[  1.1  19.0  14.0   7.3  -8.8  -3.3  -6.2   0.4  24.8   4.7   7.7   4.6
   5.7   3.5   6.1   2.3  22.4  -0.1   7.9  -4.1 -18.7  12.5   2.0   5.6
  -2.0  -6.0   9.3  30.6  -0.5  18.3   2.1  -2.4  -1.1   0.0  14.2  -0.3
   0.2  -8.8  -9.3  -8.1  -2.1  -2.0 -33.4  12.7  -2.8   2.6  -2.4   8.6
  10.6  -3.3  -1.7  21.4 -26.6  -4.9 -32.8  -6.3  -4.5  -3.7   9.9   3.3
  11.8]	<87>.(59)
[  7.6  11.8   7.9  27.9 -10.0  11.0 -16.8   4.4  29.5  -5.5  14.4   0.3
  13.7   2.3   4.4  19.3  19.1  -8.3  -1.1  -0.4  -5.0   8.9  -2.9   1.8
 -14.9   0.8   8.0  31.6  -7.6  19.7  -3.1  -3.3   0.7   8.9  15.4   2.7
  13.8 -13.8 -22.2  -1.4  -7.4  -0.9 -66.7  14.4  -3.1   4.3   1.5  17.9
   9.9 -12.4  -0.7  15.0 -13.3   0.3 -32.1  -6.2   7.9  -4.0  -1.1   7.8
  16.2]	<84>.(50)
[  2.2  22.8  12.8   8.2  -5.9  -0.1 -13.5  -3.3  23.8   4.3  14.0   6.2
  12.2   4.3   6.2  -0.7  22.0  -2.1  10.2  -2.6 -20.5   9.9   1.8   5.9
   0.3  -7.1   9.7  29.8  -1.2  20.9   2.1   1.8   0.9  -3.8  -1.3  10.7
  -1.5  -7.2  -5.7  -3.2  -3.7  -7.4 -35.9  12.0  -9.8   3.3  -2.2   6.6
  10.5 -16.3   5.8  11.0 -24.3  -5.9 -29.8  -7.0   3.0   2.1   5.2   7.0
   8.0]	<87>.(59)
[  4.2   6.6   7.0  16.9  -3.3  -2.7  12.6   3.6  33.1   0.3   7.5  13.0
   3.2   2.2   8.6   8.5  11.0 -14.8   0.5  -9.2  -6.5  10.3   3.7   8.2
 -10.0   0.5   4.1  19.3   3.5  17.8   5.0  -2.2  -1.8   3.2  -1.3  -2.7
   5.1 -10.4 -10.8  -3.2 -10.1  -7.3 -55.4  12.3  -0.6   4.3   0.6   4.4
   0.9  -1.6   4.5  22.9 -12.8  -2.7 -35.4  -8.4   0.0   6.4  -4.7   3.7
  14.8]	<84>.(57)
[ 10.3  15.4   8.7   7.5 -12.7   5.6 -36.9   1.2   3.5  -3.0  17.4 -12.3
   9.8   5.5   7.5   6.8  10.9 -11.6   9.6  -3.5 -11.2   6.0  -7.3   5.0
  -3.1  -9.5  13.4  39.3   2.9  17.8 -10.5   0.7  -8.7   5.2  14.5   4.3
 -11.5 -11.9 -14.6  -6.7  -8.5  -4.7 -58.7   9.3  -5.2   7.4  -0.9  17.5
  11.8  -1.8   4.0   6.3 -27.3   3.1 -25.9  -1.5  -1.3  -1.9   7.1   1.7
  13.9]	<83>.(56)
[ -1.3  12.0   4.0  13.8  -5.2  -2.8  -6.2  -0.1  20.1   0.5  11.0   0.3
   6.4   1.2   7.5   4.6  14.2   6.3  -2.0   1.2 -20.5  11.7   0.1   4.9
   0.7  -7.0  11.1  10.7   1.9  15.7   2.7  -1.1   7.0  -0.6  -6.6   8.1
   8.1 -14.6  -6.5  -0.6  -0.3  -2.0 -39.1   8.8  -1.7  -2.2  -7.5   7.7
   6.7  -2.7  12.8   9.6 -16.4  -3.7 -31.9  -5.6  -0.6   1.3   3.5   3.4
   9.2]	<87>.(59)
[  3.5  20.4  13.0  13.1  -7.1   2.2  12.0   0.3  30.0   2.7   8.2   4.6
   8.7  -0.2   5.6   0.4  21.6  -5.7   8.6  -6.3 -14.2  13.3  -1.5   8.0
  -1.6  -5.3   4.7  13.4   1.3  20.2   2.1   1.1   4.6  -5.2  -0.3   1.4
   6.9 -10.8  -9.3  -4.8  -2.2  -2.0 -35.0  14.6  -1.9  -1.7  -5.7   9.7
   8.8   7.2   2.9  33.2 -26.6  -4.6 -39.8 -11.1  -2.4   4.2   2.4   6.0
  13.4]	<87>.(36)
[  4.1   5.3  -6.3   6.9 -12.3   9.1 -34.2   5.9   6.8  -1.9  14.2 -15.4
   6.9  -1.8  14.2   9.8  12.5 -14.6   8.7   4.0  -9.0  10.2  -7.4   5.1
  -4.6  -3.0  18.2  26.4   0.1  19.5  -7.5   2.8  -0.7  14.9   1.0   9.5
  -3.4  -8.3 -11.8  -1.6  -9.5  -4.2 -57.6   9.4   8.7   3.3  -5.5  11.2
  10.7   0.8   6.6  17.5 -31.4  -3.0 -25.7  -7.9  -8.6   1.8   3.1   4.9
  14.2]	<83>.(46)
[  4.7  12.6  -7.0  10.3 -13.7   6.6 -37.3   0.5   0.2  -0.5  18.2 -27.0
  10.9   0.4   2.2  14.7   8.7 -12.7   3.5   6.4  -8.4  10.4  -7.9   9.3
  -0.8  -2.3  11.6  20.7  -0.1  18.6  -6.4   0.0  -2.5   9.1  -7.4   2.7
  -7.2 -12.1 -10.1  -7.3  -3.4  -4.6 -56.2  -8.9  -4.0   2.6  -1.9  17.7
   5.6   1.6   3.0  13.7 -30.1   2.0 -34.9  -7.7  -5.9  -3.9   9.1   3.9
  17.2]	<83>.(46)
[ -3.9  14.5  17.1  12.5 -12.4 -10.4  -6.0   5.3  39.4   4.3   9.0   7.7
   6.7   5.8  12.0  -2.9  16.0  -6.9   7.9 -14.0  -7.4  10.2   4.1   8.4
   3.8 -10.7   6.7  27.1   7.3  23.2   2.1   1.2   0.3  -4.3   2.8   4.3
 -13.0 -11.9 -11.7  -1.9  -3.2  -6.0 -22.0  17.7   0.0  12.8   0.1   3.1
   3.1  -0.9   1.8  30.0 -28.2  -2.7 -40.6 -10.4  -3.5   4.0  -0.5   6.2
  25.5]	<87>.(36)
[  3.1  11.9  -3.2  14.9 -11.7  -0.2 -40.3  -7.4  -1.6   0.9  14.4 -10.8
  13.0   6.3   4.1  10.4  10.9 -15.1   3.0  -0.7   4.6   5.7  -8.1  -9.8
  -5.7  -4.8   5.9  32.1   4.4   8.9  -7.7  -1.3   0.3   8.7  19.8  -3.1
  -2.4 -13.2 -10.9  -3.4   0.3  -4.3 -36.2  12.4  -5.9   5.2   2.1  13.0
   5.1 -13.0   3.7   7.8 -15.8  -0.1 -29.4   2.6   0.8  -8.5   3.0   9.7
  13.1]	<83>.(42)
[  0.4  13.5   0.5  13.5 -12.2  -1.4 -32.9  -1.2   5.4   5.0  13.8 -10.1
   7.9   5.5   0.0  14.0  10.1  -9.2   9.7  -0.7  -2.0   9.0  -5.5   9.1
  -0.6  -5.4   6.7  21.3   0.2  22.0 -10.7   6.8  -7.1  -0.9  10.4  -1.2
 -11.8 -15.5 -11.7  -0.2 -10.5  -4.8 -43.3  10.7  -2.0   5.5  -4.0  11.1
   0.3   0.8   2.5  26.6 -29.3  -2.6 -36.8  -5.3  -9.6  -2.4   7.5   4.5
  13.5]	<83>.(42)
[  9.3   7.6  -5.0  11.6 -12.5   4.4 -34.2  11.5  -1.6   2.6  13.9 -15.2
  10.6   2.1   7.3  11.5   8.3  -5.0   6.6  -0.7  -4.7   5.0  -7.0   4.8
 -11.2  -4.3  14.2  22.9   1.5  19.0  -1.9   4.4  -1.1   3.1  12.0   5.0
 -10.5 -10.6 -11.6  -2.1 -10.2   2.9 -44.7   9.9  -5.2   9.6  -5.3  19.7
   5.9   1.3   1.0  17.8 -27.9  -0.6 -29.1  -4.7  -3.8  -4.8   9.6   5.4
  14.8]	<83>.(56)
[  2.1  15.7   7.4  11.1  -5.8  -2.8  -5.0  -0.7  25.1   3.0  11.9   1.7
   9.4   0.1   5.5   4.6  23.0   0.8   8.0  -7.0 -15.7  12.1   1.6   6.5
   4.6  -3.1   6.7  17.9   2.4  23.6   7.4  -1.1   9.1  -4.0   3.5  11.0
   6.4 -12.4  -6.7  -4.1   0.5  -2.7 -50.8  11.7  -5.3   2.7   6.1   7.2
  10.2  -4.2   0.9  21.5 -21.5  -5.2 -36.5  -7.5  -0.9   2.4   0.8   7.4
  10.7]	<87>.(43)
[  2.8  11.8  13.0  11.2  -9.9  -0.2   7.1   0.9  27.8   2.9   7.8   3.6
   6.1  -1.0   9.3   0.4  15.5  -7.8   7.6  -7.0 -13.4  12.7   2.3  10.7
   1.5  -3.2   4.3  13.5   4.6  20.3   0.4   1.2   3.2  -4.4  -4.4   6.6
  -0.4  -6.6  -5.0   0.5  -3.7  -6.9 -41.7  14.5  -0.4   5.2  -0.3   7.2
   4.3   0.8   2.4  30.0 -25.0  -2.9 -37.1   0.1  -2.9   2.4   4.3   3.4
  12.9]	<87>.(36)
[ -0.2  24.5   7.0  11.3 -10.2   3.0  -2.4  -4.2  23.9  -0.2  14.1   2.9
  11.6   0.1   4.8 -10.0  19.7   3.4   2.2   4.3 -18.9  10.4  -0.2   1.5
  -5.1  -4.3   3.2  20.5 -11.0  15.8   0.9   0.2   6.7   2.6   0.1  11.8
   7.4 -10.0 -12.0  -4.3  -4.6  -3.4 -48.5   8.9 -10.0  -0.8  -1.0  10.7
  14.5  -2.3   6.1  16.9 -17.0  -2.3 -29.5 -16.9   3.6   3.5   3.6   3.2
  13.5]	<87>.(36)
[  2.3   4.9  -4.1   4.4 -23.6   4.3 -10.5   2.0   1.5  -2.6   4.5  -8.6
   0.4   5.8  12.8   1.7  -3.1   4.2   2.1   8.9  -8.9   8.4   0.6   3.5
  -1.8  -4.8  11.3  -2.9  -4.9   8.9 -11.0   4.8  -3.0   2.0 -10.2  12.5
 -10.2  -5.1  -5.3   2.1  -4.1   4.4 -15.1  -7.2  -0.5   0.5  -9.9   9.4
   1.7   3.6   5.1  20.5 -19.8   0.0 -23.0  -7.0  -9.4  -6.1  10.3  -2.9
  17.4]	<83>.(46)
[  1.8  10.4   7.4  11.0 -10.9   1.7   9.0  -6.6  27.7   1.5  12.0   6.3
   6.1  -2.0   7.7   4.3  12.8  -2.6   9.6  -6.7 -13.6  12.0   3.2   5.8
  -5.1   2.1   5.2   5.6  -2.8  21.2   0.2   1.4   8.3  -3.9   3.3   1.8
  -1.4 -10.1 -12.7   0.6  -3.8   0.3 -54.3  10.1   1.8   5.4   0.3   4.8
   4.9  -0.9   4.7  30.5 -18.1  -4.2 -35.1 -13.0  -5.6   4.5  -0.7   2.9
  11.9]	<84>.(50)
[  4.2  10.3  -6.1  -3.4 -10.8   7.8 -11.7  -2.8  -5.1  -3.1  15.9 -13.3
   7.7  -2.1  10.2   3.4  15.3  -1.6   7.9   9.3 -13.2   7.6  -5.6   9.3
  -5.7  -5.0   7.9  10.7   2.5  19.4  -8.4   5.3 -10.4  12.0  -7.5   2.9
  -7.7  -8.9  -2.8  -0.5  -7.6  -1.7 -29.2   7.7  -7.2   1.7  -8.1   7.2
   7.9  -4.0   5.6  17.7 -28.8  -3.3 -13.9  -1.1 -11.9  -0.8   4.1  -0.6
   8.7]	<83>.(46)
